Here is a tiny trained network, its code and every weight. The questions are about switching its units off for an input and a class, where a switched-off unit gives its printed mean instead of its output.

import numpy as np


def w(rows, s, z=0):
    codes = np.array(rows[::2]) - 128.0
    scale = np.full(codes.shape[1], s)
    scale[-1] = z or s
    return codes * scale


def f(y):
    return y / 2 * (1 + np.tanh(0.7978845608 * (y + 0.044715 * y**3)))


def log_softmax(a):
    a = a - a.max(-1, keepdims=True)
    return a - np.log(np.exp(a).sum(-1, keepdims=True))


def net(x, mask):
    res = np.array(x, float).reshape(1, 3) / 4 @ E
    y = f(res @ A[0][:, :-1].T + A[0][:, -1])
    res = res + np.where(mask, y, B[0][:, -1]) @ B[0][:, :-1]
    return log_softmax(res[-1] @ U[:, :-1].T + U[:, -1])


A, B = {}, {}
E = w([
[155,206,200,162,240,170,133],'x0',
[11,128,176,85,126,143,22],'x1',
[111,182,178,170,164,10,178],'x2',
],0.012)
A[0] = w([
[184,115,96,133,183,183,137,131],'N1',
[108,99,81,34,33,145,30,246],'N2',
[205,176,153,177,165,94,194,255],'N3',
[161,92,76,91,8,97,136,85],'N4',
[133,143,183,89,175,201,85,212],'N5',
[213,99,63,146,86,124,167,183],'N6',
[103,70,66,37,122,172,81,114],'N7',
[84,24,121,84,33,128,122,154],'N8',
],0.013,0.0038)
B[0] = w([
[167,104,124,177,126,137,93,179],'N1',
[162,89,83,66,169,218,127,253],'N2',
[189,139,96,160,120,132,105,250],'N3',
[122,160,248,213,123,121,129,207],'N4',
[142,113,128,37,159,164,118,205],'N5',
[52,80,119,127,139,134,194,209],'N6',
[187,113,116,90,168,126,103,209],'N7',
[151,92,122,196,135,169,122,227],'N8',
],0.016,0.018)
U = w([
[72,215,159,15,190,135,104,88],'0',
[205,47,24,93,152,210,152,226],'1',
[179,226,166,181,133,97,105,2],'2',
[93,136,56,127,137,2,203,60],'3',
[23,51,151,135,106,150,220,84],'4',
],0.011,0.0044)

Each question gives the input, the list of numbers given to net, and the class t.
The units are the neurons (one row each of A and B). Each row of codes is followed by its name. A weight is (code - 128) times the scale printed after its matrix; where a second scale follows, it is the last column's (A, B and U).
mask holds one flag per neuron, in row order. A switched-off neuron (its flag False) gives its mean, the last column of its row in B, instead of its output. The means were averaged over made-up inputs and are rounded, as every weight is.
A unit's drop is (log p(t) with every unit on - log p(t) with that unit switched off) / (log p(t) with every unit on - log p(t) with every unit switched off).
The circuit of an input: a set's keep is (log p(t) with only the set's units on - log p(t) with every unit switched off) / (log p(t) with every unit on - log p(t) with every unit switched off). Starting from all 8 units, units are removed one at a time, each time the one whose removal leaves the highest keep (on an exact tie, the one counted first), for as long as the keep stays at least 0.8.
units of the circuit, in order: the units of the circuit, biggest drop first
unit that matters most: the unit with the biggest drop
k most important neurons: the k neurons with the biggest drops, biggest first
drop when u is switched off: that unit's drop, to one decimal
input [0,3,8], class 2: 2 most important neurons	N2, N6
input [-8,-6,8], class 4: units of the circuit, in order	N6
input [-6,3,7], class 4: units of the circuit, in order	N3, N7
input [-1,-4,4], class 3: units of the circuit, in order	N2, N8
input [-4,-7,5], class 4: 2 most important neurons	N6, N4
input [-2,-2,7], class 3: 3 most important neurons	N2, N4, N8
input [8,1,5], class 2: 3 most important neurons	N2, N3, N6
input [2,-4,7], class 2: 3 most important neurons	N2, N3, N5
input [-3,-6,5], class 3: 2 most important neurons	N6, N2
input [-7,3,7], class 4: 2 most important neurons	N3, N4
input [8,3,1], class 0: 3 most important neurons	N2, N8, N5
input [-6,-7,-6], class 4: 3 most important neurons	N4, N6, N3
input [-1,-7,5], class 3: 2 most important neurons	N2, N6
input [2,3,6], class 2: 2 most important neurons	N2, N6
input [8,4,1], class 0: unit that matters most	N2
input [-3,2,7], class 3: 2 most important neurons	N2, N4
input [5,-3,7], class 2: drop when N2 is switched off	0.5
input [5,4,5], class 0: drop when N4 is switched off	0.1
input [-8,0,4], class 4: drop when N4 is switched off	0.6
input [1,-2,5], class 2: drop when N2 is switched off	0.8
input [-4,-2,0], class 4: unit that matters most	N4
